Below is a small trained network, with its code and all its weights. Each question gives an input and a class and asks what happens when units are switched off, that is, made to give their printed mean instead of their output.

import numpy as np


def w(rows, s, z=0):
    codes = np.array(rows[::2]) - 128.0
    scale = np.full(codes.shape[1], s)
    scale[-1] = z or s
    return codes * scale


def f(y):
    return np.maximum(y, 0)


def log_softmax(a):
    a = a - a.max(-1, keepdims=True)
    return a - np.log(np.exp(a).sum(-1, keepdims=True))


def net(x, mask):
    res = np.array(x, float).reshape(1, 4) / 4 @ E
    y = f(res @ A[0][:, :-1].T + A[0][:, -1])
    res = res + np.where(mask, y, B[0][:, -1]) @ B[0][:, :-1]
    return log_softmax(res[-1] @ U[:, :-1].T + U[:, -1])


A, B = {}, {}
E = w([
[44,88,23,129,2],'x0',
[181,234,42,18,144],'x1',
[50,243,210,156,49],'x2',
[85,95,195,4,112],'x3',
],0.0072)
A[0] = w([
[154,161,201,117,176,186],'N1',
[125,63,183,142,143,164],'N2',
[116,54,120,131,111,179],'N3',
[187,142,98,97,179,146],'N4',
[84,161,122,158,75,178],'N5',
[84,46,104,122,63,170],'N6',
[123,141,63,82,109,253],'N7',
[107,141,250,131,125,188],'N8',
[171,177,112,104,163,126],'N9',
[92,135,232,122,106,205],'N10',
[179,103,61,148,153,237],'N11',
[174,73,97,101,170,189],'N12',
[95,197,138,114,85,168],'N13',
[78,131,136,147,66,175],'N14',
[142,96,111,213,133,214],'N15',
[170,171,114,101,167,134],'N16',
[169,131,68,83,156,199],'N17',
[96,126,97,82,88,176],'N18',
[111,169,91,180,84,193],'N19',
[98,125,99,98,92,160],'N20',
],0.012,0.0051)
B[0] = w([
[135,197,230,80,152,226],'N1',
[109,52,205,151,170,216],'N2',
[110,37,112,124,189,217],'N3',
[216,143,131,101,97,218],'N4',
[72,154,98,149,69,220],'N5',
[89,52,79,125,163,255],'N6',
[147,163,52,61,118,251],'N7',
[56,141,254,115,109,246],'N8',
[196,196,145,105,56,200],'N9',
[53,128,211,113,86,244],'N10',
[218,122,97,147,189,249],'N11',
[193,90,140,90,168,239],'N12',
[94,165,142,82,47,220],'N13',
[64,110,102,163,78,223],'N14',
[148,149,111,220,199,237],'N15',
[167,162,141,116,80,201],'N16',
[207,142,83,81,113,238],'N17',
[90,118,80,64,122,212],'N18',
[100,208,60,178,106,222],'N19',
[76,113,51,66,133,198],'N20',
],0.0082,0.0088)
U = w([
[162,75,64,46,172,44],'0',
[101,200,151,206,85,53],'1',
[172,57,148,186,199,102],'2',
[102,182,255,78,125,201],'3',
[247,198,117,81,82,176],'4',
[142,180,59,244,165,254],'5',
[62,166,52,83,62,82],'6',
[64,52,167,152,92,89],'7',
],0.0082,0.0022)

Each question gives the input, the list of numbers given to net, and the class t.
The units are the neurons (one row each of A and B). Each row of codes is followed by its name. A weight is (code - 128) times the scale printed after its matrix; where a second scale follows, it is the last column's (A, B and U).
mask holds one flag per neuron, in row order. A switched-off neuron (its flag False) gives its mean, the last column of its row in B, instead of its output. The means were averaged over made-up inputs and are rounded, as every weight is.
A unit's drop is (log p(t) with every unit on - log p(t) with that unit switched off) / (log p(t) with every unit on - log p(t) with every unit switched off).
The circuit of an input: a set's keep is (log p(t) with only the set's units on - log p(t) with every unit switched off) / (log p(t) with every unit on - log p(t) with every unit switched off). Starting from the 12 units with the biggest drops (on a tie, the unit counted first), units are removed one at a time, each time the one whose removal leaves the highest keep (on an exact tie, the one counted first), for as long as the keep stays at least 0.8.
circuit, biggest first: the units of the circuit, biggest drop first
unit that matters most: the unit with the biggest drop
top k neurons: the k neurons with the biggest drops, biggest first
drop when u is switched off: that unit's drop, to one decimal
input [-1,-2,-8,-7], class 2: top 2 neurons	N15, N12
input [-5,-1,-8,0], class 4: circuit, biggest first	N4, N6
input [-2,1,-6,3], class 4: unit that matters most	N6
input [-7,-5,-7,6], class 3: top 3 neurons	N1, N8, N6
input [-7,5,8,-6], class 3: top 2 neurons	N1, N8
input [7,-5,-4,-3], class 5: top 2 neurons	N15, N19
input [0,-1,8,-3], class 1: top 2 neurons	N19, N5
input [1,0,-2,-4], class 5: drop when N1 is switched off	0.1
input [5,6,-1,-8], class 4: drop when N6 is switched off	0.1
input [5,3,-2,5], class 0: drop when N10 is switched off	0.2
